Here is a tiny trained network, its code and every weight. The questions are about switching its units off for an input and a class, where a switched-off unit gives its printed mean instead of its output.

import numpy as np


def w(rows, s, z=0):
    codes = np.array(rows[::2]) - 128.0
    scale = np.full(codes.shape[1], s)
    scale[-1] = z or s
    return codes * scale


def f(y):
    return np.maximum(y, 0)


def log_softmax(a):
    a = a - a.max(-1, keepdims=True)
    return a - np.log(np.exp(a).sum(-1, keepdims=True))


def net(x, mask):
    res = np.array(x, float).reshape(1, 3) / 4 @ E
    y = f(res @ A[0][:, :-1].T + A[0][:, -1])
    res = res + np.where(mask, y, B[0][:, -1]) @ B[0][:, :-1]
    return log_softmax(res[-1] @ U[:, :-1].T + U[:, -1])


A, B = {}, {}
E = w([
[72,105,183,226],'x0',
[32,52,108,76],'x1',
[156,135,255,59],'x2',
],0.0083)
A[0] = w([
[181,161,66,55,115],'neuron 0',
[86,151,152,149,170],'neuron 1',
[99,35,124,100,85],'neuron 2',
[197,247,156,203,115],'neuron 3',
[38,95,126,88,81],'neuron 4',
[151,150,39,207,108],'neuron 5',
[57,138,33,157,92],'neuron 6',
[155,120,84,50,116],'neuron 7',
[82,145,178,200,79],'neuron 8',
[150,114,241,110,108],'neuron 9',
[164,146,228,98,91],'neuron 10',
[140,124,197,75,125],'neuron 11',
[64,143,172,173,184],'neuron 12',
[87,95,40,159,139],'neuron 13',
[134,157,214,111,110],'neuron 14',
[155,167,87,79,121],'neuron 15',
[74,93,125,90,254],'neuron 16',
[106,132,228,76,106],'neuron 17',
[117,186,92,53,91],'neuron 18',
[64,140,168,178,96],'neuron 19',
[222,255,154,215,111],'neuron 20',
[40,72,115,85,74],'neuron 21',
[105,115,170,200,85],'neuron 22',
[131,189,100,53,113],'neuron 23',
[74,136,198,59,113],'neuron 24',
[105,127,156,180,129],'neuron 25',
[58,37,133,80,158],'neuron 26',
[167,139,72,190,111],'neuron 27',
[134,120,62,178,109],'neuron 28',
[110,89,152,174,118],'neuron 29',
[156,159,65,75,100],'neuron 30',
[161,119,82,45,148],'neuron 31',
[141,170,100,75,99],'neuron 32',
[57,79,118,104,89],'neuron 33',
],0.0084,0.0085)
B[0] = w([
[105,97,188,180,190],'neuron 0',
[176,108,145,154,173],'neuron 1',
[101,84,94,73,158],'neuron 2',
[149,58,77,21,214],'neuron 3',
[99,87,100,69,164],'neuron 4',
[61,189,113,104,190],'neuron 5',
[56,182,128,118,183],'neuron 6',
[99,90,197,195,177],'neuron 7',
[58,63,217,186,156],'neuron 8',
[74,184,112,130,192],'neuron 9',
[71,168,111,112,187],'neuron 10',
[82,188,121,145,185],'neuron 11',
[165,106,145,178,198],'neuron 12',
[94,195,104,133,200],'neuron 13',
[71,187,117,114,178],'neuron 14',
[112,80,183,189,171],'neuron 15',
[254,170,96,147,254],'neuron 16',
[61,179,129,153,188],'neuron 17',
[79,81,181,168,158],'neuron 18',
[98,87,184,171,156],'neuron 19',
[143,60,81,12,229],'neuron 20',
[102,84,89,47,169],'neuron 21',
[80,74,207,169,154],'neuron 22',
[97,97,167,192,172],'neuron 23',
[86,175,95,107,181],'neuron 24',
[138,72,166,168,160],'neuron 25',
[177,113,89,57,213],'neuron 26',
[72,153,100,87,171],'neuron 27',
[61,196,124,119,169],'neuron 28',
[121,103,174,159,155],'neuron 29',
[59,83,198,184,167],'neuron 30',
[132,92,164,205,199],'neuron 31',
[80,92,189,165,155],'neuron 32',
[109,105,105,69,162],'neuron 33',
],0.0074,0.0085)
U = w([
[63,253,120,144,97],'0',
[115,45,180,225,93],'1',
[148,74,101,61,75],'2',
[245,187,118,188,254],'3',
],0.018,0.0092)

Each question gives the input, the list of numbers given to net, and the class t.
The units are the neurons (one row each of A and B). Each row of codes is followed by its name. A weight is (code - 128) times the scale printed after its matrix; where a second scale follows, it is the last column's (A, B and U).
mask holds one flag per neuron, in row order. A switched-off neuron (its flag False) gives its mean, the last column of its row in B, instead of its output. The means were averaged over made-up inputs and are rounded, as every weight is.
A unit's drop is (log p(t) with every unit on - log p(t) with that unit switched off) / (log p(t) with every unit on - log p(t) with every unit switched off).
The circuit of an input: a set's keep is (log p(t) with only the set's units on - log p(t) with every unit switched off) / (log p(t) with every unit on - log p(t) with every unit switched off). Starting from the 12 units with the biggest drops (on a tie, the unit counted first), units are removed one at a time, each time the one whose removal leaves the highest keep (on an exact tie, the one counted first), for as long as the keep stays at least 0.8.
circuit, biggest first: the units of the circuit, biggest drop first
top k neurons: the k neurons with the biggest drops, biggest first
drop when u is switched off: that unit's drop, to one decimal
input [-2,5,-6], class 0: circuit, biggest first	(neuron 13)
input [-6,-8,2], class 2: top 2 neurons	(neuron 20; neuron 3)
input [-2,6,-7], class 0: top 3 neurons	(neuron 13; neuron 6; neuron 20)
input [-5,-8,2], class 2: top 2 neurons	(neuron 20; neuron 3)
input [6,4,-6], class 0: top 2 neurons	(neuron 13; neuron 6)
input [4,8,-8], class 0: top 2 neurons	(neuron 13; neuron 6)
input [4,4,4], class 0: top 2 neurons	(neuron 20; neuron 3)
input [1,6,6], class 0: drop when neuron 11 is switched off	0.3
input [-6,6,-3], class 1: drop when neuron 18 is switched off	0.1
input [-4,-4,-3], class 1: drop when neuron 31 is switched off	0.1
input [-2,2,4], class 0: drop when neuron 13 is switched off	-0.1
